Here is a tiny trained network, its code and every weight. The questions are about switching its units off for an input and a class, where a switched-off unit gives its printed mean instead of its output.

import numpy as np


def w(rows, s, z=0):
    codes = np.array(rows[::2]) - 128.0
    scale = np.full(codes.shape[1], s)
    scale[-1] = z or s
    return codes * scale


def f(y):
    return np.maximum(y, 0)


def log_softmax(a):
    a = a - a.max(-1, keepdims=True)
    return a - np.log(np.exp(a).sum(-1, keepdims=True))


def net(x, mask):
    res = np.array(x, float).reshape(1, 5) / 4 @ E
    y = f(res @ A[0][:, :-1].T + A[0][:, -1])
    res = res + np.where(mask, y, B[0][:, -1]) @ B[0][:, :-1]
    return log_softmax(res[-1] @ U[:, :-1].T + U[:, -1])


A, B = {}, {}
E = w([
[170,15,145,104,160,182,85,133],'x0',
[178,124,38,252,175,121,170,93],'x1',
[133,134,133,137,127,132,121,128],'x2',
[81,150,173,108,180,221,144,44],'x3',
[130,127,127,124,123,129,130,125],'x4',
],0.013)
A[0] = w([
[204,37,54,167,198,171,124,100,67],'n0',
[1,254,165,68,26,100,118,170,244],'n1',
[108,44,206,52,149,196,57,133,134],'n2',
[196,25,83,179,177,175,120,103,63],'n3',
[127,218,51,219,145,73,239,92,112],'n4',
[65,119,198,81,181,226,102,43,99],'n5',
[64,148,180,94,129,153,103,107,133],'n6',
[74,178,162,119,209,247,180,6,203],'n7',
[100,96,178,109,168,228,132,56,106],'n8',
[128,18,202,54,116,175,40,180,147],'n9',
[154,85,133,108,121,94,78,204,252],'n10',
],0.0062,0.0037)
B[0] = w([
[172,170,195,106,112,147,188,180,201],'n0',
[202,148,209,114,99,163,188,153,252],'n1',
[83,119,87,122,131,97,110,191,221],'n2',
[163,151,206,105,104,149,177,177,197],'n3',
[107,134,65,213,154,101,107,99,209],'n4',
[44,165,100,154,181,89,158,188,212],'n5',
[119,161,137,127,142,114,153,169,177],'n6',
[53,154,125,148,255,176,164,87,234],'n7',
[93,161,127,143,169,102,158,161,197],'n8',
[89,100,76,115,121,102,77,150,228],'n9',
[159,98,132,116,76,124,105,137,204],'n10',
],0.0098,0.013)
U = w([
[206,134,190,127,54,125,148,150,254],'0',
[99,140,48,151,142,52,117,153,186],'1',
[128,155,209,114,147,184,165,128,38],'2',
[105,133,85,154,153,159,118,8,19],'3',
[123,53,88,90,75,124,25,136,142],'4',
],0.011,0.0026)

Each question gives the input, the list of numbers given to net, and the class t.
The units are the neurons (one row each of A and B). Each row of codes is followed by its name. A weight is (code - 128) times the scale printed after its matrix; where a second scale follows, it is the last column's (A, B and U).
mask holds one flag per neuron, in row order. A switched-off neuron (its flag False) gives its mean, the last column of its row in B, instead of its output. The means were averaged over made-up inputs and are rounded, as every weight is.
A unit's drop is (log p(t) with every unit on - log p(t) with that unit switched off) / (log p(t) with every unit on - log p(t) with every unit switched off).
The circuit of an input: a set's keep is (log p(t) with only the set's units on - log p(t) with every unit switched off) / (log p(t) with every unit on - log p(t) with every unit switched off). Starting from all 11 units, units are removed one at a time, each time the one whose removal leaves the highest keep (on an exact tie, the one counted first), for as long as the keep stays at least 0.8.
circuit, biggest first: the units of the circuit, biggest drop first
most important unit: the unit with the biggest drop
k most important neurons: the k neurons with the biggest drops, biggest first
drop of u: that unit's drop, to one decimal
input [-6,-2,-5,-5,0], class 0: most important unit	n1
input [7,-8,7,1,1], class 1: circuit, biggest first	n5; n2
input [5,7,4,1,3], class 2: 2 most important neurons	n10; n1
input [6,-1,-8,-6,1], class 4: 2 most important neurons	n1; n9
input [4,-2,1,0,7], class 4: 2 most important neurons	n7; n4
input [6,8,2,1,-8], class 2: 2 most important neurons	n10; n1
input [-1,7,-6,1,-7], class 3: circuit, biggest first	n4; n2; n5
input [0,-3,-5,-2,6], class 0: 2 most important neurons	n7; n4
input [1,3,3,0,-1], class 0: circuit, biggest first	n7; n5
input [3,0,3,4,-1], class 1: 3 most important neurons	n1; n5; n2
input [-8,0,3,1,-7], class 2: 2 most important neurons	n1; n9
input [8,2,-6,-4,4], class 0: 2 most important neurons	n0; n3
input [-7,7,1,1,2], class 3: 3 most important neurons	n2; n5; n9
input [0,2,2,7,-2], class 3: circuit, biggest first	n1
input [-3,-7,-5,0,7], class 0: 2 most important neurons	n7; n1
input [-8,4,3,1,-2], class 3: drop of n2	0.2
input [5,-8,-6,5,4], class 1: drop of n3	0.0
input [-2,6,-2,5,5], class 3: drop of n4	0.1
input [6,1,7,-4,-3], class 0: drop of n1	-0.1
input [2,-1,-7,3,8], class 1: most important unit	n1
